Each row has a name. Each question is about the rows just above it. Places in a row count from 1.

Columns, left to right: M L P G R E C B W X
(24): [152 159 153 154 155 162 155 161 151 156]
(53): [152 149 157 149 157 152 159 156 169 148]
(111): [146 159 153 154 155 162 155 161 151 156]
(74): [173 161 160 165 164 151 182 147 154 170]
Which column holds [159 155 182] top down? => C
Shift each entry of [155 161] by -1 times 1: => [154 160]
key -> tag
[153] -> k560
[159] -> k265
[157] -> k787
Look up the entry of (111) at place 3 in the table: => k560

Columns, left to right: T F Y K V
(113): [150 116 144 131 140]
(167): [125 134 116 128 127]
(125): [137 124 124 134 124]
(67): [132 125 131 133 132]
(199): [129 131 130 108 124]
(30): [152 105 147 120 122]
(165): [129 131 128 128 132]
(143): [129 131 128 108 124]
(102): [132 125 131 133 131]
(10): [124 132 137 128 136]
Move every entry of [137 128] by -1 step of 1. => [136 127]
[144 116 124 131 130 147 128 128 131] is in which column, read top down? => Y

Columns, left to right: U A S N
(36): [169 122 186 103]
(4): [ 86 127  73 161]
(57): [113 118  72 177]
(184): [156 117  98 192]
(60): [ 79 135  68 144]
(145): [ 87 127  80 159]
(68): [157 117  97 192]
(117): [126 114  74 184]
(86): [ 74 136  70 139]
The entry that follows [135]: => [68]
Which column holds this, read top down? [169  86 113 156] => U

Columns, left to right: Z Q D H J
(105): [128 119 102 123 136]
(17): [112 120 109 135 113]
(18): [178 109 168 160 130]
(98): [125 114 117 132 115]
The entry that follows [135]: => [113]
What comes right after [168] in the named rows? => [160]
[135] with +1 step of 1 on every entry: => [136]
The entry that follows [160]: => [130]
Which column holds this, read top down? [112 178 125] => Z
Which column holds [102 109 168] top down? => D

Columns, left to right: dete pibat zeziv Fop rede
(97): [111 156 102 118 128]
(114): [111 156 102 118 151]
(54): [173 105 140  95  98]
(83): [111 156 103 118 134]
(149): [129 105 157 136 125]
Right after [136] comes => [125]
[173 105 140  95] with -1 step of 1 on every entry: => [172 104 139  94]
key -> tag
[124] -> k450
[99] -> k298
[134] -> k319
[104] -> k187
[125] -> k823
[97] -> k997
[105] -> k630
[98] -> k75
Look up the entry of (54) at place 5 in the table: => k75

Columns, left to right: dem Gel Viren pabe
(61): [104 111  91 131]
(76): [176  80 141 144]
(27): [107 159  68 160]
(147): [107 159  68 131]
(49): [176  79 141 144]
(95): [124 124  79 158]
(8): [140 175 132 145]
(198): [ 92 165  87 138]
(196): [153 186 179 126]
(171): [131 150 170 107]
(181): [104 111 136 106]
Move every entry of [79] by -1 step of 1. => [78]
Whose row is [124 124  79 158]? => (95)
key -> tag
[141] -> k937
[140] -> k600
[79] -> k16
[80] -> k980
[133] -> k993
[132] -> k732
Look up the entry of (76) at place 3 in the table: => k937
Shift each entry of [104 111] by -1 times 1: => [103 110]

Columns, left to right: Bolik rig soga fazar ripu pab Korit gake
(126): [134 133 135 134 133 119 125 154]
(43): [116 148 126 133 134 135 118 120]
(71): [127 133 126 125 125 113 131  96]
(93): [123 151 128 125 132 123 130 134]
(37): [180 121 118 126 127 124 118 137]
(78): [ 82 121 101 118 134 129 129 121]
Shift each entry of [134] by -1 times 1: => [133]
key -> tag
[152] -> k795
[151] -> k257
[133] -> k458
[134] -> k970
Look up the entry of (126) at place 2 in the table: => k458

Columns, left to right: Sapo tofeg Nuko Lelam kuzap
(134): [146 151 136 109  92]
(45): [128 109 154 135 137]
(89): [ 99 113 130 105 141]
(103): [ 99 113 130 105 106]
Right after [151] comes => [136]
[151 109 113] is in which column, read top down? => tofeg
Shift each entry of [99] by -1 times 1: => [98]

Columns, left to right: koru mimam lesep mude zarub duse ravek
(141): [147 124  70 156  89  95 157]
(29): [ 92 192 177 129 193 120  97]
(85): [ 92 192 177 129 140 111 137]
(21): [ 92 192 177 129 140 121 124]
(124): [147 124  70 156  89  95 128]
Table of tags by key:
[139] -> k108
[90] -> k968
[89] -> k240
[88] -> k623
[140] -> k331
[124] -> k610
[125] -> k987
Look up the entry of (124) at place 5 in the table: => k240
[192 177] with +1 step of 1 on every entry: => [193 178]
[140 140] is in which column, read top down? => zarub
Right after [193] comes => [120]
Shift each entry of [89 95] by +1 times 1: => [90 96]
[89] with +1 step of 1 on every entry: => [90]

Columns, left to right: lotum Balof rok roko peg fof dedi duvez Famub
(19): [163  68 130  95 101 138 130 113 138]
(110): [108 109 158 112 154 129 136 156 103]
(87): [120 120 139 157 143 132 135 168 130]
(2): [156  79 135 131 124 126 131 130 143]
Which column holds this, read top down? [103 130] => Famub
Move every entry of [101] by -1 step of 1. => [100]
tags:
[139] -> k221
[120] -> k617
[168] -> k216
[163] -> k130
[156] -> k619
Look up the entry of (87) at place 1 in the table: => k617
Move every entry of [135 131] by +1 step of 1. => [136 132]
Which row holds [156  79 135 131 124 126 131 130 143]? => (2)
Whose row is [120 120 139 157 143 132 135 168 130]? => (87)
Right after [154] comes => [129]

Columns, left to right: vul ren mita lege gegal Pizel
(133): [134  82 108 154 116  97]
(175): [131  88 104 151 112 112]
(169): [128  97  97 153 112 125]
(26): [135  88 109 151 115 107]
(3): [130  79 104 153 112 100]
(121): [129  87 107 147 110 112]
(112): [130  84 108 147 110 110]
(96): [113  78 106 152 112 100]
key -> tag
[78] -> k166
[84] -> k294
[147] -> k206
The tag of (112), keyed by place 2: => k294
Whose row is [135  88 109 151 115 107]? => (26)

